Here is a tiny trained network, its code and every weight. The questions are about switching its units off for an input and a target symbol, where a switched-off unit gives its printed mean instead of its output.

import numpy as np


def w(rows, s, z=0):
    codes = np.array(rows[::2]) - 128.0
    scale = np.full(codes.shape[1], s)
    scale[-1] = z or s
    return codes * scale


def norm(h):
    return h / np.sqrt((h * h).mean(-1, keepdims=True) + 1e-5)


def f(y):
    return np.maximum(y, 0)


def softmax(a):
    e = np.exp(a - a.max(-1, keepdims=True))
    return e / e.sum(-1, keepdims=True)


def log_softmax(a):
    a = a - a.max(-1, keepdims=True)
    return a - np.log(np.exp(a).sum(-1, keepdims=True))


def net(x, mask):
    ids = ['ΔΘΠΦΩαβεζλμστ'.index(c) for c in x.split()]
    T = len(ids)
    res = E[ids] + P[:T]
    r = norm(res)
    for j in range(2):
        rows = slice(3 * j, 3 * j + 3)
        q, k, v = (r @ M[0][rows].T for M in (Q, K, V))
        z = softmax(np.where(np.tri(T) > 0, q @ k.T / 3**0.5, -1e9)) @ v
        o = O[0][rows]
        res = res + np.where(mask[j], z, o[:, -1]) @ o[:, :-1]
    y = f(norm(res) @ A[0][:, :-1].T + A[0][:, -1])
    res = res + np.where(mask[2:6], y, B[0][:, -1]) @ B[0][:, :-1]
    return log_softmax(norm(res)[-1] @ U[:, :-1].T + U[:, -1])


Q, K, V, O, A, B = {}, {}, {}, {}, {}, {}
E = w([
[36,170,172,175,207,198],'Δ',
[110,86,189,90,212,131],'Θ',
[114,59,166,178,82,57],'Π',
[143,78,160,153,143,82],'Φ',
[126,35,189,130,78,39],'Ω',
[83,129,172,195,81,104],'α',
[214,88,180,4,169,123],'β',
[192,102,153,91,136,78],'ε',
[215,78,109,127,169,92],'ζ',
[141,84,162,178,225,142],'λ',
[237,94,95,141,124,70],'μ',
[187,147,54,221,121,121],'σ',
[86,140,175,173,92,110],'τ',
],0.014)
P = w([
[170,148,199,190,129,137],'0',
[172,104,140,144,111,192],'1',
[129,180,155,174,179,161],'2',
[148,96,145,129,165,248],'3',
[103,186,126,159,175,145],'4',
[157,101,132,162,100,207],'5',
[101,163,99,119,162,90],'6',
[166,128,126,172,110,180],'7',
[131,168,86,131,185,118],'8',
],0.017)
Q[0] = w([
[153,125,254,52,92,226],'head 0',
[228,85,137,145,98,175],'head 0',
[59,192,221,238,119,160],'head 0',
[76,160,119,81,175,14],'head 1',
[213,54,221,205,196,203],'head 1',
[101,138,111,49,137,6],'head 1',
],0.0091)
K[0] = w([
[70,103,209,29,143,244],'head 0',
[189,62,73,153,151,156],'head 0',
[82,128,113,241,147,148],'head 0',
[161,1,144,150,148,220],'head 1',
[48,126,51,95,208,8],'head 1',
[162,137,167,153,106,178],'head 1',
],0.0095)
V[0] = w([
[160,63,110,39,146,168],'head 0',
[197,118,125,126,98,46],'head 0',
[151,218,194,131,175,80],'head 0',
[136,49,204,97,226,116],'head 1',
[223,59,55,159,146,83],'head 1',
[100,102,141,138,1,29],'head 1',
],0.0082)
O[0] = w([
[109,155,110,235,77,188,80],'head 0',
[5,102,150,107,237,99,134],'head 0',
[167,71,166,115,184,59,165],'head 0',
[163,213,149,207,52,2,181],'head 1',
[21,123,112,205,80,190,198],'head 1',
[224,89,108,150,103,186,2],'head 1',
],0.0085,0.0072)
A[0] = w([
[155,136,134,248,162,102,128],'neuron 0',
[80,84,93,58,124,188,92],'neuron 1',
[178,94,95,132,94,160,253],'neuron 2',
[222,255,230,163,188,82,150],'neuron 3',
],0.0085,0.0034)
B[0] = w([
[141,127,127,70,54,124,228],'neuron 0',
[65,51,232,76,105,139,143],'neuron 1',
[151,160,142,55,247,112,164],'neuron 2',
[90,90,127,96,117,63,254],'neuron 3',
],0.011,0.0099)
U = w([
[98,40,194,78,174,2,141],'Δ',
[86,180,76,140,195,24,198],'Θ',
[195,113,118,100,130,144,115],'Π',
[163,127,134,114,64,98,69],'Φ',
[219,105,146,168,134,103,85],'Ω',
[187,100,145,135,211,113,127],'α',
[139,115,130,148,102,93,64],'β',
[140,140,135,121,60,119,79],'ε',
[88,146,139,243,72,133,108],'ζ',
[108,128,129,105,47,89,2],'λ',
[79,83,101,208,104,183,112],'μ',
[72,37,151,74,145,207,220],'σ',
[178,92,125,91,170,114,94],'τ',
],0.011,0.0031)

Each question gives the input, a string of symbols that net reads in full, and the target symbol t.
The units are the heads (3 rows each of Q, K, V and O) and the neurons (one row each of A and B). Each row of codes is followed by its name. A weight is (code - 128) times the scale printed after its matrix; where a second scale follows, it is the last column's (O, A, B and U).
mask holds one flag per unit, heads first, then neurons. A switched-off unit (its flag False) gives its mean, the last column of its rows in O or B, instead of its output. The means were averaged over made-up inputs and are rounded, as every weight is.
A unit's drop is (log p(t) with every unit on - log p(t) with that unit switched off) / (log p(t) with every unit on - log p(t) with every unit switched off).
The circuit of an input: a set's keep is (log p(t) with only the set's units on - log p(t) with every unit switched off) / (log p(t) with every unit on - log p(t) with every unit switched off). Starting from all 6 units, units are removed one at a time, each time the one whose removal leaves the highest keep (on an exact tie, the one counted first), for as long as the keep stays at least 0.8.
units of the circuit, in order: the units of the circuit, biggest drop first
most important unit: the unit with the biggest drop
k most important neurons: the k neurons with the biggest drops, biggest first
heads that matter: for each layer, one digit per head in row order, 1 if its drop is at least 0.15 and else 0, layers parted by /
drop of u: that unit's drop, to one decimal
input Φ ζ ζ β, target ζ: most important unit	head 0
input μ σ Δ σ ζ Φ, target ζ: heads that matter	01
input Φ σ β σ σ σ, target σ: heads that matter	01
input ε Ω ζ τ, target ζ: heads that matter	01
input β σ Δ σ, target Δ: heads that matter	01
input λ Ω σ Ω, target σ: heads that matter	01
input β σ ζ λ, target ζ: units of the circuit, in order	[head 1; head 0]
input ζ σ ζ σ Δ Δ, target Δ: heads that matter	01
input ε σ Φ Θ Δ, target Δ: units of the circuit, in order	[head 0; neuron 3]
input ζ ζ α ζ, target α: 2 most important neurons	[neuron 2; neuron 0]
input Δ σ ζ Ω ε σ μ ε, target μ: units of the circuit, in order	[head 1; head 0]
input Θ ζ Δ Ω σ ε α σ, target α: units of the circuit, in order	[head 1; neuron 2]
input σ Δ ε σ σ μ σ Δ, target σ: 2 most important neurons	[neuron 1; neuron 2]
input λ Δ σ α ζ σ ζ Ω, target ζ: units of the circuit, in order	[head 1; neuron 3]
input Θ σ ζ Θ, target ζ: units of the circuit, in order	[head 0; head 1]
input σ ζ μ α α σ α Φ, target α: most important neuron	[neuron 2]
input λ σ α σ, target α: drop of neuron 0	0.1
input σ μ Ω Φ σ Φ, target σ: drop of head 1	1.1
input ε σ μ σ, target μ: drop of head 1	0.8
input σ τ σ Δ σ Δ σ α, target σ: drop of head 1	1.2
input α σ ζ λ σ ζ σ τ, target σ: units of the circuit, in order	[head 1]
